Below are the code and all the weights of a small trained network. Each question names an input and a class and asks about switching units off, where a switched-off unit gives its printed mean instead of its output.

import numpy as np


def w(rows, s, z=0):
    codes = np.array(rows[::2]) - 128.0
    scale = np.full(codes.shape[1], s)
    scale[-1] = z or s
    return codes * scale


def norm(h):
    return h / np.sqrt((h * h).mean(-1, keepdims=True) + 1e-5)


def f(y):
    return np.maximum(y, 0)


def log_softmax(a):
    a = a - a.max(-1, keepdims=True)
    return a - np.log(np.exp(a).sum(-1, keepdims=True))


def net(x, mask):
    res = np.array(x, float).reshape(1, 7) / 4 @ E
    u = 0
    for l in range(3):
        y = f(norm(res) @ A[l][:, :-1].T + A[l][:, -1])
        res = res + np.where(mask[u : u + 12], y, B[l][:, -1]) @ B[l][:, :-1]
        u += 12
    return log_softmax(norm(res)[-1] @ U[:, :-1].T + U[:, -1])


A, B = {}, {}
E = w([
[113,173,143,70,241],'x0',
[148,69,99,41,61],'x1',
[153,179,6,118,144],'x2',
[136,174,160,245,29],'x3',
[160,50,49,77,253],'x4',
[60,150,183,196,196],'x5',
[119,142,239,47,147],'x6',
],0.0073)
A[0] = w([
[176,153,54,152,191,22],'0.n0',
[206,155,95,132,72,118],'0.n1',
[182,142,156,42,97,49],'0.n2',
[179,115,130,146,140,1],'0.n3',
[134,124,84,110,72,83],'0.n4',
[182,79,64,158,8,14],'0.n5',
[145,61,102,76,173,77],'0.n6',
[210,133,153,129,140,45],'0.n7',
[61,64,189,108,170,51],'0.n8',
[102,206,164,187,74,28],'0.n9',
[148,82,76,237,80,148],'0.n10',
[93,115,177,114,213,88],'0.n11',
],0.011,0.0042)
B[0] = w([
[102,183,31,179,192,188],'0.n0',
[51,89,183,162,145,201],'0.n1',
[190,168,85,25,92,176],'0.n2',
[105,113,128,179,155,129],'0.n3',
[90,92,166,140,149,174],'0.n4',
[34,16,81,132,81,235],'0.n5',
[125,198,179,174,112,215],'0.n6',
[181,148,155,90,136,133],'0.n7',
[149,89,181,132,172,182],'0.n8',
[191,255,203,156,36,221],'0.n9',
[100,141,147,53,113,255],'0.n10',
[123,57,158,129,127,200],'0.n11',
],0.0084,0.0063)
A[1] = w([
[106,188,164,74,101,134],'1.n0',
[121,148,60,147,187,38],'1.n1',
[169,70,184,170,184,19],'1.n2',
[112,207,2,130,224,9],'1.n3',
[102,117,128,177,173,79],'1.n4',
[146,46,147,157,165,114],'1.n5',
[148,135,111,151,124,84],'1.n6',
[143,81,141,117,93,57],'1.n7',
[124,219,176,186,66,51],'1.n8',
[140,251,207,188,68,4],'1.n9',
[85,119,131,136,222,173],'1.n10',
[157,99,176,82,169,119],'1.n11',
],0.0094,0.0039)
B[1] = w([
[208,179,138,109,126,204],'1.n0',
[157,161,78,231,143,176],'1.n1',
[60,130,221,129,193,167],'1.n2',
[255,84,83,233,127,226],'1.n3',
[148,136,156,109,169,162],'1.n4',
[27,153,150,147,154,177],'1.n5',
[137,105,169,141,119,131],'1.n6',
[114,139,75,137,112,155],'1.n7',
[141,189,176,187,100,239],'1.n8',
[158,201,166,177,105,254],'1.n9',
[149,103,130,197,192,230],'1.n10',
[160,127,150,77,192,190],'1.n11',
],0.0082,0.0056)
A[2] = w([
[119,101,29,158,157,147],'2.n0',
[139,45,128,250,134,62],'2.n1',
[112,113,176,174,175,4],'2.n2',
[156,163,110,229,159,55],'2.n3',
[174,163,145,111,151,178],'2.n4',
[157,104,108,181,163,60],'2.n5',
[150,167,169,168,80,79],'2.n6',
[64,49,76,136,25,1],'2.n7',
[177,204,143,60,132,94],'2.n8',
[134,143,244,151,110,66],'2.n9',
[150,149,103,108,93,90],'2.n10',
[132,67,116,89,157,35],'2.n11',
],0.011,0.0023)
B[2] = w([
[126,125,120,181,118,214],'2.n0',
[162,110,103,89,133,222],'2.n1',
[80,144,115,81,134,180],'2.n2',
[167,109,96,120,98,234],'2.n3',
[126,113,58,121,103,192],'2.n4',
[115,138,63,110,125,186],'2.n5',
[96,207,90,144,143,226],'2.n6',
[4,29,153,135,77,234],'2.n7',
[155,103,131,108,50,190],'2.n8',
[110,188,97,150,140,253],'2.n9',
[133,110,142,144,140,150],'2.n10',
[145,155,153,140,103,166],'2.n11',
],0.012,0.0062)
U = w([
[128,225,167,202,77,217],'0',
[196,91,20,195,191,163],'1',
[113,108,202,113,254,38],'2',
[55,29,112,154,59,202],'3',
[215,96,137,33,102,3],'4',
],0.018,0.0019)

Each question gives the input, the list of numbers given to net, and the class t.
The units are the neurons (one row each of A and B). Each row of codes is followed by its name. A weight is (code - 128) times the scale printed after its matrix; where a second scale follows, it is the last column's (A, B and U).
mask holds one flag per neuron, layer by layer. A switched-off neuron (its flag False) gives its mean, the last column of its row in B, instead of its output. The means were averaged over made-up inputs and are rounded, as every weight is.
A unit's drop is (log p(t) with every unit on - log p(t) with that unit switched off) / (log p(t) with every unit on - log p(t) with every unit switched off).
The circuit of an input: a set's keep is (log p(t) with only the set's units on - log p(t) with every unit switched off) / (log p(t) with every unit on - log p(t) with every unit switched off). Starting from the 12 units with the biggest drops (on a tie, the unit counted first), units are removed one at a time, each time the one whose removal leaves the highest keep (on an exact tie, the one counted first), for as long as the keep stays at least 0.8.
circuit, biggest first: the units of the circuit, biggest drop first
most important unit: the unit with the biggest drop
k most important neurons: the k neurons with the biggest drops, biggest first
top k neurons in layer l: the k neurons of layer l with the biggest drops, biggest first
drop of u: that unit's drop, to one decimal
input [4,2,-2,-6,-7,2,-1], class 2: most important unit => 0.n8
input [2,-8,-5,-3,-3,0,2], class 2: 4 most important neurons => [0.n11; 0.n8; 0.n6; 1.n2]
input [-6,6,7,1,4,8,-7], class 3: circuit, biggest first => [0.n5; 2.n7]
input [-5,6,4,-8,2,6,7], class 4: top 2 neurons in layer 0 => [0.n2; 0.n1]
input [6,0,8,-8,-8,6,5], class 2: 4 most important neurons => [0.n11; 0.n9; 1.n10; 0.n0]
input [-4,-5,-5,7,3,-1,-8], class 3: top 2 neurons in layer 0 => [0.n5; 0.n6]
input [4,-5,-2,-6,-6,-2,4], class 2: 4 most important neurons => [0.n9; 0.n11; 0.n8; 0.n10]
input [2,5,-2,-4,7,8,-3], class 2: 2 most important neurons => [0.n11; 0.n8]
input [0,-5,-6,1,0,-7,6], class 4: 3 most important neurons => [0.n2; 0.n9; 0.n6]
input [1,7,-5,2,-2,-2,3], class 4: 2 most important neurons => [0.n2; 1.n0]
input [8,3,1,-4,-7,6,-7], class 1: top 2 neurons in layer 1 => [1.n3; 1.n10]
input [8,-3,4,-2,0,-2,7], class 4: top 2 neurons in layer 2 => [2.n8; 2.n4]
input [1,6,-1,-1,-3,4,2], class 4: top 2 neurons in layer 0 => [0.n2; 0.n9]
input [-3,0,-4,3,-2,-6,2], class 3: circuit, biggest first => [0.n5]
input [-2,-1,-3,-1,7,-4,1], class 2: top 2 neurons in layer 0 => [0.n9; 0.n10]
input [-8,-7,3,-3,-3,-1,-7], class 3: drop of 0.n5 => 1.0
input [1,2,5,6,-4,-7,0], class 3: drop of 0.n5 => 1.9
